What can hang from each mark:
j_926: j_562
j_429: j_546 j_562
j_890: j_175 j_429 j_952
j_562: j_117 j_175 j_429
j_117: j_562 j_890 j_952
j_175: j_429 j_546
j_361: j_606 j_926
j_952: j_361 j_864 j_926
j_606: j_429 j_890 j_926
j_864: j_117
j_546: j_117 j_175 j_606

Each row was made from one small tree. The marks that hang from a mark follow it in brackets, in the order of their numbers. Every link used is in the known rows. Write each row's tree.
Known rows:
j_562{j_117{j_890} j_429{j_546}}: [-0.83 -0.64 -0.60  1.75  4.04 -4.49 -1.13 -6.24 -0.97 -3.32 -2.19  2.47
  0.81 -0.57 -0.67  1.11 -0.54  0.42  2.41 -0.15  2.92  6.04  4.59 -0.05
 -0.13  0.09 -0.13  0.97 -2.45  1.39 -0.41  4.80  1.40  3.69 -1.95 -1.67
 -1.12  0.12  1.04 -1.43 -0.01 -3.63 -0.84 -6.04]
j_361{j_606{j_890{j_429 j_952}}}: [-0.77  1.19  2.87  0.22  3.69 -1.61  1.15  1.06 -0.86 -0.03  0.97 -1.06
  0.07 -0.69 -0.11 -0.78 -0.90 -0.72 -0.61  2.97  0.66  4.43 -0.66  0.17
 -0.28 -3.00 -1.08 -3.19  2.16  1.03 -2.68  1.20 -1.83 -2.72 -0.77  0.23
  2.84  2.65 -1.44 -1.33  0.87 -1.94  0.45  2.09]
j_175{j_429{j_546{j_117{j_562 j_952{j_926}}}}}: [-3.77  0.69 -1.98  2.74  1.40 -6.02  2.89 -0.50  1.23  0.69 -3.85 -2.33
  1.96  2.07 -3.35 -1.69  3.21  2.75  2.36  1.52  2.73  1.34  2.52  1.47
  0.67 -0.24  1.26  3.70 -1.74  0.25 -2.41  2.13 -1.39  2.09  0.59 -2.94
 -3.69  0.18  1.33  0.80  1.65  0.83  1.76 -0.01]
j_361{j_606{j_429 j_890{j_175{j_546} j_952} j_926}}: [-0.57  0.32  3.96  0.68  6.13  1.43  3.31  2.26 -2.17 -0.61  4.05 -2.01
  0.43 -1.26 -1.57 -2.59 -2.28  0.68  2.82  4.72  3.27  6.12 -2.92 -0.14
 -0.53 -4.96 -1.28 -4.67  2.29  0.29 -4.50  0.50 -1.72 -2.12  0.31  2.53
  3.50  1.16 -4.70 -1.46 -1.07 -4.06  1.00  1.77]
j_890{j_175 j_429{j_546 j_562{j_117}} j_952}: [-0.24 -3.43  1.58  3.15  6.20  2.24 -1.18 -0.22 -3.07 -2.62 -1.44 -4.99
  3.85 -0.27 -3.42  2.45  1.03 -1.50  4.29  2.87  4.65  3.68  3.54 -3.01
 -0.47  2.27 -0.89 -5.01  0.86  1.90 -7.58  4.50 -3.13 -0.63 -0.69 -1.23
 -2.15 -0.85 -4.09 -2.40  3.60 -2.78  3.89 -1.52]
j_864{j_117{j_562 j_890 j_952}}: [-1.50  1.96 -1.44  0.65 -0.99 -4.94 -2.02 -3.17  3.26  2.83 -3.85 -1.47
  0.73  2.17 -1.85  1.85  3.61  2.26 -1.11  1.06  2.80 -0.94  2.97 -0.83
  0.44  7.40  0.97  3.12 -1.79  1.13  2.18 -1.19 -0.45  5.38  3.79 -4.82
 -2.57  5.47  0.29  1.02 -1.31  2.98 -2.38 -0.68]
j_175{j_546{j_117{j_890{j_429 j_952{j_926}}} j_606}}: [-1.73  2.39 -0.26  1.47  1.05 -6.77  0.22  1.03  0.83 -0.46 -2.28 -3.17
  1.54  0.29 -1.84 -0.33  2.22  3.65  1.04  2.36  3.51  1.00  0.57 -1.41
  0.60  1.50 -0.11  0.87  1.88  3.08 -3.15  3.60 -1.40  0.29  1.23 -0.98
 -0.22  0.35 -1.23  0.28  0.67  0.02 -0.07  2.70]
j_952{j_361 j_864 j_926}: [ 1.55 -1.28  0.07 -0.21 -3.40  1.04  1.08  3.10  1.32  4.95 -1.94 -3.87
 -0.09  2.85  0.18  0.34  4.05  2.44 -4.11  0.48 -0.75  0.71 -2.62  0.07
  0.74 -0.59  0.61 -0.18  0.29 -0.15 -2.43 -3.94 -2.07 -1.48  1.18 -3.20
  0.77  2.96  4.12  4.51 -0.61  3.31  1.64 -0.44]
j_952{j_361{j_606 j_926} j_864}: [ 0.66  0.09  3.79 -0.16 -2.60  1.18 -0.43  1.31  1.90  2.18 -1.14 -2.75
 -2.52  1.50 -1.06  0.67  0.74  0.62 -0.43  0.43 -0.38  2.31 -3.30  2.85
 -0.49 -4.55  0.83  0.60  2.59 -1.33 -1.58 -3.36 -3.71 -2.14 -0.79 -1.73
  3.00  3.80  7.26  3.21 -2.49  0.80  0.89 -0.69]
j_175{j_429 j_546{j_117{j_562} j_606{j_926}}}: [-3.50  2.50 -0.86  1.53  2.48 -8.40  3.49  1.74  0.19 -3.66  0.17 -0.07
  2.21  0.69 -3.46 -4.27  1.16  2.22  7.03  0.82  2.44 -1.88 -0.36  3.68
  0.38  0.72  0.90  4.57 -0.49  0.38 -3.87  3.78 -2.32  0.69  1.58  1.96
 -4.51 -2.13 -1.39 -0.11  0.08  2.66 -2.48  0.94]
j_606{j_890{j_952{j_864{j_117}}} j_926{j_562}}: [ 0.31 -0.63  0.50 -1.58  6.44  3.34  2.95  4.50 -0.73  2.81  3.40  0.65
  0.19  0.42 -0.65 -2.82  1.42  0.71  1.68  2.31  2.92  1.94 -4.55  0.53
 -2.28  2.57 -0.26 -2.99  1.47 -4.29 -1.96 -4.14 -0.92 -2.59  0.88 -1.55
  2.62 -0.78 -1.06  0.58 -0.47  3.91 -1.23 -0.45]
j_546{j_606{j_429 j_890{j_952}}}: [ 0.66  2.99 -0.16 -0.89  3.24 -3.16  3.98  0.88  0.21  0.46  2.28  4.08
  0.00  0.28  1.45 -3.75 -2.54  0.88  0.33  4.03  2.71  1.83 -3.21 -1.09
 -2.63 -0.33 -1.53 -4.38 -1.06 -0.06 -0.98  0.21 -0.40  0.20  2.68  1.99
  0.84  0.35 -6.75 -3.22  0.90 -1.30 -2.07  4.64]
j_890{j_429{j_546{j_117} j_562{j_175}}}: [-1.63 -2.17 -0.25  1.13  4.27 -1.53  0.73 -3.67 -1.12 -2.85 -3.22 -2.90
  1.45 -0.37 -0.57 -1.51 -1.21 -1.67  3.56  0.58  1.37  3.51  4.69 -1.44
 -1.77  3.33 -0.08 -1.76 -1.33 -1.92 -3.05  6.03 -0.12  1.01  0.03  0.21
 -6.65 -0.96 -0.59 -3.58  2.24 -3.02  3.25 -1.39]
j_926{j_562{j_175{j_429 j_546{j_117{j_952}}}}}: [-2.46  0.73 -1.61  4.29  3.20 -1.56  2.79 -3.08 -1.92 -0.31  0.28  0.38
  3.17 -0.04 -0.39 -1.81  0.43  3.58  1.71 -0.68  1.17 -0.17  2.33  1.65
 -0.76  2.00  0.83  2.64  1.12 -0.30 -0.12  2.81  0.86  0.83 -0.88  1.69
  0.58 -0.43  2.11 -0.38  0.33  0.23  2.18 -2.42]
j_864{j_117{j_562{j_175}}}: [-1.62 -1.21  0.21 -0.38  1.14 -2.23  0.87 -1.52  1.79  0.84 -1.56 -0.54
  1.59  4.11 -1.13  0.30  0.69  0.03 -1.27  0.37 -0.35 -2.12  3.58  0.62
  0.10  9.00  0.25  3.48 -1.10 -0.71  1.09  0.89  0.55  2.91  0.96 -1.32
 -3.40  3.32  0.70 -0.20 -0.36  2.37 -0.51 -1.61]
j_606{j_890{j_175{j_429{j_562}} j_952} j_926}: [ 0.83  2.17  1.15  2.11  6.28  1.96  3.16  2.26 -2.39  0.34  2.30 -0.98
  1.49 -2.72 -1.47 -1.69  0.57 -1.29  5.51  3.87  3.56  4.16 -3.67 -0.65
 -0.69 -0.61 -0.49 -5.82  1.80  0.07 -7.47  0.63 -1.93 -2.67  1.94  1.13
 -0.63 -0.90 -5.31 -1.77  2.20  2.32  0.00  2.54]
j_606{j_429{j_546 j_562} j_926}: [-0.18 -1.64  0.12 -0.29  3.53  1.58  2.18 -2.11 -2.76 -1.56  0.37  0.53
 -2.19 -1.44 -0.82 -3.98 -2.77 -2.94  5.94  1.90  3.88  6.79 -1.34 -1.48
 -3.28 -2.10 -0.24 -4.68 -3.25 -4.43 -3.79  1.38 -1.61  1.39  0.32  1.99
 -6.84 -3.30 -4.74 -2.76 -0.71 -3.82  1.66 -1.49]
j_952{j_361{j_926{j_562{j_117}}}}: [-1.81  0.05  0.79  4.16  0.99  4.02  0.15 -1.64 -0.78  3.32 -0.57 -2.13
 -0.98  1.50 -1.12 -2.63  0.18  0.24  0.95 -0.21 -1.26  1.60 -2.35  2.47
 -1.12 -1.78  1.54 -0.01  0.38 -0.50  0.41 -2.71 -0.44 -0.63 -2.68 -0.67
  3.59  0.48  3.32  1.49 -1.58 -0.36  2.32 -3.30]
j_175{j_429{j_546 j_562{j_117}}}: [-0.26 -2.03 -0.37  2.38  4.21 -3.85  0.16 -2.94 -3.78 -2.03 -1.03  1.65
  2.69 -0.30 -2.99  0.48  0.01 -2.64  6.27 -0.37  4.41  2.14  2.31 -0.24
  0.11 -1.24 -0.46 -1.13 -2.32 -0.25 -4.50  3.90 -1.85  0.99 -1.90  0.54
 -5.42 -3.13 -0.87 -2.19  2.79 -2.61  1.87 -4.12]
j_546{j_117{j_890{j_952}} j_175{j_429} j_606{j_926}}: [-2.11  7.96 -1.68  1.77  0.97 -5.59  2.63 -0.27  2.48 -3.42 -1.91  2.88
 -0.26 -1.79 -1.54 -1.63  0.31  2.41  7.09  2.45  4.03  0.35 -1.86  1.18
 -0.18  1.54  1.03  0.43  2.63  1.45 -3.61  3.54 -1.42  3.54  5.71 -0.82
 -1.67 -0.67 -2.04 -1.32  0.30  5.08 -2.90  3.61]
j_546{j_175{j_429} j_606}: [ 0.42  4.80 -1.56  0.20 -3.12 -4.87  2.34  0.44 -1.06 -2.25 -0.54  5.00
  1.18 -0.60  0.01 -0.42 -1.63 -0.66  2.82  0.97  1.17 -3.44 -0.80  1.29
 -0.75  0.37 -0.12 -0.09 -1.29  2.94 -2.01  2.49 -2.79  2.63  3.64  2.03
 -1.68  0.38 -3.12 -1.52  0.60  2.81 -2.30  1.48]
j_562{j_175 j_429{j_546{j_117 j_606}}}: [-1.71  0.94 -0.99  0.40  3.08 -4.88  3.35 -4.11  1.13 -5.06 -1.39  4.57
  0.02  1.51  1.33 -2.76 -2.90  1.41  1.88 -0.13  2.13  4.38  3.48  1.41
 -2.49  2.30 -0.46  2.31 -2.34 -1.51  0.34  6.73  2.32  2.77 -0.93  1.50
 -3.05 -1.16  0.79 -3.31  0.42 -1.83 -0.65 -1.08]
j_562{j_117{j_952{j_361{j_606} j_864}} j_429}: [-0.33 -0.26  0.32  2.54  1.15 -2.30 -0.03 -4.62  0.57 -0.10 -1.99  0.62
  0.46  1.97 -0.38  1.63  2.29  3.29 -0.97 -1.15  1.53  4.56  1.00  2.03
  0.63 -1.32  0.22  1.73 -0.47  0.06 -0.61 -0.12  0.37  1.10 -0.48 -3.47
  1.19  4.25  5.63  3.05 -1.36 -0.57 -0.03 -4.47]
j_546{j_117{j_562{j_175{j_429}} j_890} j_606{j_926}}: [-4.12  5.80 -2.43  1.57  1.45 -8.19  3.41 -3.03  4.74 -4.93 -3.07  0.88
 -0.50 -0.08 -0.47 -4.87 -0.59  2.79  5.31  2.51 -0.49  1.79  1.25  3.76
 -1.16  4.10  2.27  4.48 -0.08 -0.68 -1.28  4.66 -1.10  5.92  3.91  0.57
 -4.27  0.76 -0.76 -2.31 -0.43  3.50 -2.83  0.70]
j_546{j_175{j_429{j_562}} j_606{j_890 j_926}}: [ 0.72  5.37 -1.65 -0.18  0.91 -3.82  4.49 -0.46 -2.13 -1.27  0.58  5.24
  0.23 -2.39 -0.07 -4.57 -3.15 -3.03  6.92  2.41  2.44  1.01 -3.76  0.63
 -1.57 -0.30 -0.12 -4.10 -2.84  0.01 -4.11  1.91 -1.78  1.54  5.03  2.84
 -4.66 -1.42 -6.32 -3.72  1.19  2.44 -2.11  1.44]
j_890{j_175{j_546{j_117}} j_429}: [-1.30 -1.58  0.81  1.84  3.30 -0.66 -0.79  2.57 -2.31 -1.97 -0.86 -8.00
  4.40 -1.48 -2.27  0.79  1.81  1.48  1.84  1.52  0.15 -2.61  3.02 -0.36
  0.35  1.44 -0.37 -0.78  0.93  3.52 -3.79  3.70 -1.99 -1.38  1.40  0.28
  0.26  1.71 -2.09  0.01  0.53 -1.64  1.00  0.76]
j_890{j_175{j_546{j_117 j_606{j_926}}} j_952{j_864}}: [ 0.12 -0.34  1.49 -0.29  3.81 -0.07  1.65  6.12  1.88 -3.05  1.65 -3.42
  3.01  0.78 -3.27  0.51  2.53  4.82  4.63  2.46  5.29 -1.18 -1.94  0.03
  0.43  1.85 -0.34  0.17  4.46  0.01 -5.54  1.07 -2.25 -1.99  2.85 -0.86
  1.99 -1.68 -0.46  1.05  0.70  2.91 -0.40  2.82]
j_429{j_546{j_117{j_890{j_952{j_864}}} j_175} j_562}: [ 0.28 -0.24 -0.25  0.01  3.13 -1.53 -0.53 -2.45  1.76 -1.53 -3.24 -0.83
  1.53  0.83 -2.58  1.60  0.18  1.44  5.63  0.70  7.22  1.82  3.10 -2.24
  0.65  4.41  0.28 -1.40  1.12 -1.89 -3.31  3.50  0.41  1.01  5.55 -4.45
 -4.42 -0.19  2.66 -2.33  2.51  1.57  2.40 -0.25]
j_429{j_546{j_606} j_562{j_175}}: [ 0.66 -0.70 -0.40 -0.32  0.62 -2.60  1.68 -3.52 -0.07 -3.20 -0.96  4.11
  0.11  1.34  0.33 -2.09 -3.66 -1.99  3.48  0.50  4.21  4.28  1.95 -1.62
 -2.21  1.92 -0.61 -1.57 -3.03 -2.15 -1.58  4.58 -0.51  3.07 -0.36  2.65
 -5.74 -3.13 -2.26 -5.01  1.99 -2.68  1.98 -1.47]
j_546{j_117{j_562 j_890} j_175}: [-3.48  3.29 -1.93  1.37  0.38 -3.92  0.37 -3.42  4.13 -1.45 -4.24 -2.88
  1.31  1.43 -1.63 -1.28 -0.23  3.11  2.44  1.07 -0.46 -2.50  4.36  1.78
  1.85  6.40  2.17  3.78 -0.05  1.21  1.33  2.83  1.90  3.72  7.30 -3.91
 -2.03  4.21  2.02 -1.09  0.12  3.33 -0.14  0.40]
j_606{j_429{j_546} j_890 j_926{j_562}}: [-1.31 -0.85 -0.79 -0.41  6.59  2.54  5.06  0.27 -3.32  0.46  3.28  1.62
 -1.15 -1.85  0.91 -8.19 -3.90 -1.23  3.57  3.49  1.53  6.57 -2.78  0.57
 -4.67 -4.11 -0.17 -5.32 -3.94 -4.14 -0.59 -0.82 -0.69  0.72 -0.15  2.76
  0.14 -2.74 -6.28 -3.55 -1.24 -4.19  0.47 -1.98]

Write each row's tree:
[-0.36  2.31 -0.75 -0.80 -0.09 -2.15  2.99 -1.49 -1.09 -4.33 -0.30  5.72
 -1.57 -0.38  0.36 -2.64 -3.00 -1.08  4.08  0.59  3.34  4.62 -0.03  0.89
 -2.48 -0.52 -0.21 -0.34 -3.36 -0.19 -1.92  3.94 -0.44  2.62  0.83  1.35
 -3.32 -1.86 -2.57 -1.96 -1.08  0.27 -2.05 -1.52]	j_562{j_429{j_546{j_175 j_606{j_926}}}}
[-0.72  0.64  0.13  2.48  4.26 -2.58 -0.11 -6.25 -0.38 -2.94 -2.20  3.44
  1.56  0.34 -1.38  2.78 -0.67  1.30  3.09  0.65  4.97  5.80  4.84 -1.41
  1.06  2.81 -0.21  0.04  0.40  2.70 -2.06  5.50  2.24  3.19  0.33 -3.14
 -0.30  0.66  0.89 -1.45  1.11 -1.02  0.23 -4.47]	j_562{j_117{j_890{j_952}} j_429{j_546{j_175}}}
[-0.05 -1.88 -0.75  0.17  5.78 -4.21  2.88 -5.26 -0.20 -2.46 -0.59  4.29
  2.48  1.48 -0.50 -3.59 -4.30 -1.88  4.80  1.38  3.96  5.23  2.62 -1.90
 -0.84  1.74 -0.94 -2.62 -3.93 -1.78 -0.77  4.73  2.07  3.75 -0.56  1.66
 -4.12 -3.66 -3.56 -6.52  3.56 -5.55  2.37 -3.85]	j_429{j_546{j_606{j_890}} j_562{j_117 j_175}}
[ 1.72  1.01  0.24  2.14  0.29 -3.75  0.14  1.79 -4.33 -2.50  1.17 -0.13
  3.76 -1.23 -2.09  0.80 -0.10 -0.87  4.54  1.18  4.24 -2.39 -0.18  0.23
 -0.66 -0.21 -1.02 -1.80 -1.46  3.29 -5.97  3.54 -4.57 -0.67  1.46  4.03
 -2.62 -0.37 -4.33 -1.77  1.34  0.08 -0.39  0.72]	j_890{j_175{j_429{j_562} j_546{j_606}}}
[-2.56  0.39  0.77  3.88  1.70  0.92  1.94 -6.36  2.66  0.13 -1.99 -0.43
 -0.06  1.59 -0.68 -1.18  0.50  2.47  1.10  0.07 -0.04  7.20  0.82 -0.01
  1.82 -1.06  1.20  1.10  2.00 -0.35  0.32  0.38  2.27  4.76 -1.89 -1.42
  0.97  0.84  2.79  0.67 -0.82 -2.50  3.10 -4.55]	j_562{j_117{j_952{j_361{j_606{j_926}}}} j_175}
[-1.02  1.58 -0.60  0.17  0.64 -5.64 -1.61 -3.04  0.57  0.28 -2.54  0.44
 -0.02  2.05 -0.65  1.32  1.64  0.28 -1.10  0.28  1.34 -0.17  3.47  1.54
 -0.90  7.75  0.26  3.34 -3.02  0.90  0.65  1.51 -0.54  2.90  2.27 -2.64
 -3.56  5.92  0.82  0.61 -2.06  3.34 -4.01 -1.79]	j_864{j_117{j_562{j_429} j_890}}
[ 1.10 -0.16 -0.27  0.00  4.96 -0.38  3.80 -5.04 -1.90  1.27  0.80  1.62
  0.59 -0.80  2.44 -3.85 -4.60 -1.82  0.65  2.70 -0.02  4.02  0.35 -1.85
 -2.48  2.37 -0.97 -5.59 -2.76 -2.49 -0.74  1.92  2.17  0.62  2.72  2.75
 -3.68  1.72 -4.62 -4.75  1.16 -3.88  1.63  0.17]	j_606{j_429{j_562{j_175}} j_890}
[-1.21  1.61  3.56 -0.23  1.76 -0.77  1.11 -0.55  0.48  1.46  0.31 -0.56
 -2.51 -0.77 -1.07 -2.32 -3.46 -1.85  1.27  2.56 -0.76  4.38 -2.75  2.34
 -0.77 -6.12  0.17 -0.80  1.09 -0.96  0.57 -1.18 -0.74 -1.79 -2.22  0.60
  4.21  1.82  2.11 -1.11 -1.34 -3.85  0.90  0.36]	j_361{j_606{j_890} j_926}
[-1.73 -0.18 -0.58  2.05  4.69  0.29  3.46 -5.88 -0.63 -0.70 -0.75 -1.37
 -0.26 -0.97 -0.65 -3.68 -1.69  1.35  5.28  1.31  2.86  5.42  0.29 -1.88
 -1.45  2.37  0.48 -1.82 -0.27 -4.04 -2.23  2.58  2.43  2.28  2.14  1.40
 -6.41 -1.39 -2.13 -1.74 -0.75 -3.08  2.78 -0.73]	j_606{j_429{j_562{j_175{j_546{j_117{j_952}}}}} j_926}
[-2.21  2.12 -1.45  2.97 -0.44 -3.91  3.06 -4.94  2.53 -0.26 -2.80  0.44
  1.96  1.40 -0.17 -0.17  1.17  2.77 -0.15  1.35 -0.85  1.21  3.83  1.13
  0.39  5.12  1.65  3.86  0.26  1.13 -0.89  2.40 -0.19  4.07  1.74 -0.85
 -3.10  3.45  0.84 -0.09  1.00  2.83  0.54 -1.04]	j_117{j_562{j_175{j_429}} j_952}
[-2.64  1.84  0.30  2.72  2.65 -1.05  2.84 -3.41 -1.18 -2.17  0.11  1.91
 -1.17  0.43  0.28 -4.08 -3.88  1.40  2.39  0.25 -0.39  2.31  0.01  4.05
 -3.83  1.44  0.98  3.17  0.08 -1.99  0.78  3.43  1.07 -0.63 -2.85  3.11
  1.55 -0.52  3.15 -1.21 -2.09 -1.12  0.66 -1.95]	j_361{j_926{j_562{j_175{j_546{j_117 j_606}} j_429}}}
[ 0.50 -2.69  0.42  0.45  2.22  0.32  0.98 -4.42 -0.83 -1.69 -1.07  1.51
  0.63  0.91 -0.19 -0.55 -2.59 -2.10  2.90 -0.13  3.30  4.91  3.32 -2.20
 -0.95  2.27 -0.36 -1.65 -1.60 -2.40 -1.91  4.07  0.82  1.64 -1.11  1.21
 -5.47 -2.29 -0.04 -3.86  2.09 -2.84  3.66 -2.91]	j_429{j_546 j_562{j_175}}
[ 0.93  0.20  0.07 -0.12  4.24  0.97  2.70  0.88 -1.85  1.27  1.79 -1.88
  1.89 -1.61  1.11 -2.64 -2.36 -0.02 -0.40  4.24 -0.48  0.62 -0.87 -0.76
 -2.04 -0.95 -1.12 -5.50 -2.35  1.03 -0.91 -0.19 -0.31  0.11  3.54  1.66
  2.03  3.12 -6.51 -2.73  0.09 -3.43 -0.34  2.04]	j_606{j_429 j_890{j_175}}
[ 1.22 -1.73 -0.92 -0.02  1.76 -5.00  0.88 -2.84 -1.41 -1.05 -0.12  1.33
  2.77  0.79 -1.64 -0.16 -0.54  2.17  3.43  0.92  5.01  0.07  0.39 -1.80
 -0.71  1.44 -0.78 -1.06 -2.27 -0.65 -1.96  1.23 -1.09  2.21  2.33  0.58
 -3.63 -0.58 -2.41 -0.83  0.35 -3.43  0.49 -2.24]	j_175{j_546{j_606{j_429{j_562{j_117{j_952{j_864}}}}}}}
[-2.30 -0.93 -0.97  2.05  8.34  0.35  5.32 -2.44 -2.63 -1.33  2.07  2.78
  1.92 -1.48 -0.30 -5.89 -2.56 -0.92  5.28  1.96  0.14  6.27 -0.02  1.62
 -1.69 -1.70  0.53 -1.82 -1.23 -2.25 -1.60  2.02  0.79  2.19 -2.90  2.35
  0.76 -4.03 -2.61 -3.38  1.09 -2.69  1.51 -6.07]	j_606{j_890 j_926{j_562{j_117 j_175{j_429{j_546}}}}}
[ 0.71 -2.06  1.03 -1.25 -0.08  0.78  1.76  3.16 -0.35  0.75 -2.80 -3.30
  1.70  1.06 -1.57  2.93  2.26  0.85 -0.76  3.35  2.45  2.59  1.50 -2.83
 -0.08  2.13 -0.21 -2.32  2.43  1.42 -6.50  1.44 -3.76 -1.00  1.38 -3.84
 -0.82  1.17  0.29  1.65  1.96  1.97  3.08 -0.21]	j_890{j_429{j_546{j_175}} j_952{j_864 j_926}}
[-2.35 -0.39 -0.16 -0.96  6.81 -1.35  3.18  1.16 -0.36 -0.87 -0.43 -2.89
  0.44 -2.48 -0.94 -5.47 -0.19 -1.07  4.89  2.72  0.79  5.07 -0.52 -0.49
 -1.49 -2.24 -0.02 -3.22 -1.44 -1.72 -2.47  1.99  0.08  0.12  0.52 -0.62
 -2.17 -2.38 -3.87 -2.40  0.81 -2.40 -0.37  0.14]	j_606{j_890{j_429{j_546{j_117}}} j_926}
[-0.91  1.26  0.09  2.65 -1.12  2.53 -0.82 -0.64 -0.19  6.80 -1.55 -1.42
 -1.10  2.36 -1.46 -0.27  3.15  0.77 -1.23 -0.39  2.53 -0.50 -2.62  0.12
 -2.02  2.03  0.71  0.11 -0.88 -0.89  2.08 -5.05 -0.91  1.10 -0.56 -2.92
  1.55  2.88  2.22  2.75 -2.68  2.07  0.19 -0.70]	j_864{j_117{j_952{j_361{j_926{j_562}}}}}
[-2.48  0.85  0.91  0.89  1.92  2.62  2.22 -0.05 -2.88 -2.13  2.43  0.41
 -3.66 -1.22  0.41 -5.24 -3.89 -1.02  1.95  1.96 -0.77  5.27 -3.08  3.78
 -3.81 -5.74  0.55 -1.87 -0.90 -3.87 -0.63 -0.97 -3.25  0.20 -1.45  3.51
  1.55  0.18 -1.72 -0.80 -3.75 -3.39  1.14 -1.78]	j_361{j_606{j_429 j_926{j_562}}}
[-0.83 -0.65 -1.08 -0.13 -0.83 -1.69  2.33 -3.60  5.06 -0.16 -3.01 -1.26
  1.72  2.70  0.22  0.66  1.39  4.42 -1.76  1.38 -1.13  0.84  3.83  0.54
  0.37  7.14  1.83  4.04  0.94 -1.28  0.36  0.19  0.36  3.59  3.41 -3.24
 -1.98  4.20  3.57  0.94  0.49  3.26  0.98 -2.04]	j_117{j_562{j_175} j_952{j_864}}
[-0.35 -2.93  0.37  1.41  8.32 -0.74  3.70 -2.51 -2.53  2.94  0.02 -0.22
  1.70  1.72 -1.81 -3.02 -1.74 -0.90  2.37  4.17  5.22  7.31 -0.13 -3.60
 -0.61 -0.67 -1.40 -6.17 -2.31 -1.88 -3.99  1.28  1.40 -0.57 -0.21 -1.04
 -2.54 -1.66 -4.89 -3.24  3.21 -5.88  4.52 -0.88]	j_606{j_429{j_546 j_562{j_117}} j_890{j_952{j_926}}}
[-0.60 -4.21  0.12  1.61  4.95 -0.44  0.67 -6.29 -0.97 -2.55 -1.69  1.15
  2.21  1.55 -1.61 -0.28 -2.48 -1.80  4.33 -0.36  3.15  5.10  4.71 -2.07
  0.38  2.65 -0.24 -0.93 -1.63 -2.08 -1.63  4.72  2.08  2.98 -2.27  0.21
 -4.95 -3.30  0.26 -3.92  2.81 -4.90  4.61 -5.90]	j_429{j_546 j_562{j_117 j_175}}
